Below are the code and all the weights of a small trained network. Each question names an input and a class and asks about switching units off, where a switched-off unit gives its printed mean instead of its output.

import numpy as np


def w(rows, s, z=0):
    codes = np.array(rows[::2]) - 128.0
    scale = np.full(codes.shape[1], s)
    scale[-1] = z or s
    return codes * scale


def f(y):
    return np.maximum(y, 0)


def log_softmax(a):
    a = a - a.max(-1, keepdims=True)
    return a - np.log(np.exp(a).sum(-1, keepdims=True))


def net(x, mask):
    res = np.array(x, float).reshape(1, 7) / 4 @ E
    y = f(res @ A[0][:, :-1].T + A[0][:, -1])
    res = res + np.where(mask, y, B[0][:, -1]) @ B[0][:, :-1]
    return log_softmax(res[-1] @ U[:, :-1].T + U[:, -1])


A, B = {}, {}
E = w([
[93,123,15,27,96,213,156],'x0',
[84,56,167,155,203,76,158],'x1',
[77,245,153,26,78,116,103],'x2',
[228,25,231,10,75,50,49],'x3',
[76,49,16,225,23,9,124],'x4',
[5,72,144,191,111,195,2],'x5',
[243,199,61,162,6,200,50],'x6',
],0.0046)
A[0] = w([
[44,34,210,186,252,80,108,237],'n0',
[198,190,171,204,219,224,202,191],'n1',
[44,214,92,212,89,216,75,229],'n2',
[141,61,215,110,194,106,88,88],'n3',
[229,45,53,113,31,27,83,223],'n4',
[228,46,130,221,59,30,98,171],'n5',
[85,58,225,176,218,127,68,209],'n6',
[129,220,89,144,51,196,31,129],'n7',
[189,193,189,34,163,211,130,224],'n8',
[13,27,12,205,209,122,222,253],'n9',
[211,215,202,118,191,220,223,110],'n10',
[90,63,252,32,212,107,94,203],'n11',
[204,235,146,58,171,204,231,149],'n12',
[138,19,235,121,213,129,71,99],'n13',
[165,217,89,37,48,238,16,207],'n14',
[217,191,146,176,183,160,196,143],'n15',
],0.0049,0.0039)
B[0] = w([
[12,54,233,181,224,82,202,243],'n0',
[190,139,172,243,236,217,66,200],'n1',
[18,163,39,221,45,204,47,225],'n2',
[26,76,232,52,153,25,213,170],'n3',
[226,18,33,103,18,66,224,235],'n4',
[223,19,101,243,38,39,189,218],'n5',
[22,59,220,155,185,101,80,214],'n6',
[51,200,66,75,10,161,40,197],'n7',
[197,226,211,21,145,160,122,223],'n8',
[21,15,34,240,224,227,167,254],'n9',
[244,236,201,151,238,190,142,190],'n10',
[21,120,239,22,231,35,227,220],'n11',
[245,228,42,109,222,197,184,205],'n12',
[66,42,238,41,232,20,118,188],'n13',
[66,232,70,21,3,215,76,239],'n14',
[233,151,74,225,224,143,122,176],'n15',
],0.0045,0.0076)
U = w([
[115,38,16,67,152,186,203,178],'0',
[131,220,99,2,86,106,191,51],'1',
[236,29,59,198,12,16,191,211],'2',
[68,203,64,132,7,214,27,86],'3',
[60,48,248,74,215,22,141,84],'4',
[123,17,68,233,195,211,144,1],'5',
[241,230,120,168,209,208,125,28],'6',
[9,170,65,209,179,101,176,243],'7',
],0.0049,0.0032)

Each question gives the input, the list of numbers given to net, and the class t.
The units are the neurons (one row each of A and B). Each row of codes is followed by its name. A weight is (code - 128) times the scale printed after its matrix; where a second scale follows, it is the last column's (A, B and U).
mask holds one flag per neuron, in row order. A switched-off neuron (its flag False) gives its mean, the last column of its row in B, instead of its output. The means were averaged over made-up inputs and are rounded, as every weight is.
A unit's drop is (log p(t) with every unit on - log p(t) with that unit switched off) / (log p(t) with every unit on - log p(t) with every unit switched off).
The circuit of an input: a set's keep is (log p(t) with only the set's units on - log p(t) with every unit switched off) / (log p(t) with every unit on - log p(t) with every unit switched off). Starting from the 12 units with the biggest drops (on a tie, the unit counted first), units are removed one at a time, each time the one whose removal leaves the highest keep (on an exact tie, the one counted first), for as long as the keep stays at least 0.8.
circuit, biggest first: the units of the circuit, biggest drop first
unit that matters most: the unit with the biggest drop
top k neurons: the k neurons with the biggest drops, biggest first
drop of u: that unit's drop, to one decimal
input [-6,-8,-7,-3,7,2,-1], class 2: circuit, biggest first => [n5]
input [-7,0,-3,-6,8,-3,4], class 2: top 2 neurons => [n5 n4]
input [-8,0,6,-7,8,3,7], class 3: circuit, biggest first => [n2 n7]
input [6,-5,6,-3,-7,8,-7], class 3: circuit, biggest first => [n2 n14]
input [6,7,-6,-8,0,-8,-7], class 5: circuit, biggest first => [n9 n1]
input [-6,2,-3,-6,-6,-8,-6], class 6: top 4 neurons => [n10 n12 n1 n15]
input [4,-1,-7,3,-5,3,8], class 3: circuit, biggest first => [n14 n7]
input [-3,-2,7,8,7,2,-3], class 2: top 3 neurons => [n4 n5 n8]
input [5,-7,3,0,1,-1,-2], class 3: top 2 neurons => [n11 n14]
input [-2,5,-2,-4,3,7,-7], class 4: top 3 neurons => [n0 n6 n13]
input [-8,-1,3,-1,8,-6,-7], class 2: top 2 neurons => [n5 n13]
input [5,5,-1,1,1,4,5], class 3: drop of n14 => 0.1
input [6,3,-1,2,8,-1,-3], class 2: drop of n4 => 0.4
input [2,-5,-6,-2,-4,0,7], class 3: drop of n2 => 0.2
input [-3,2,-5,-8,-8,-6,-5], class 6: unit that matters most => n10
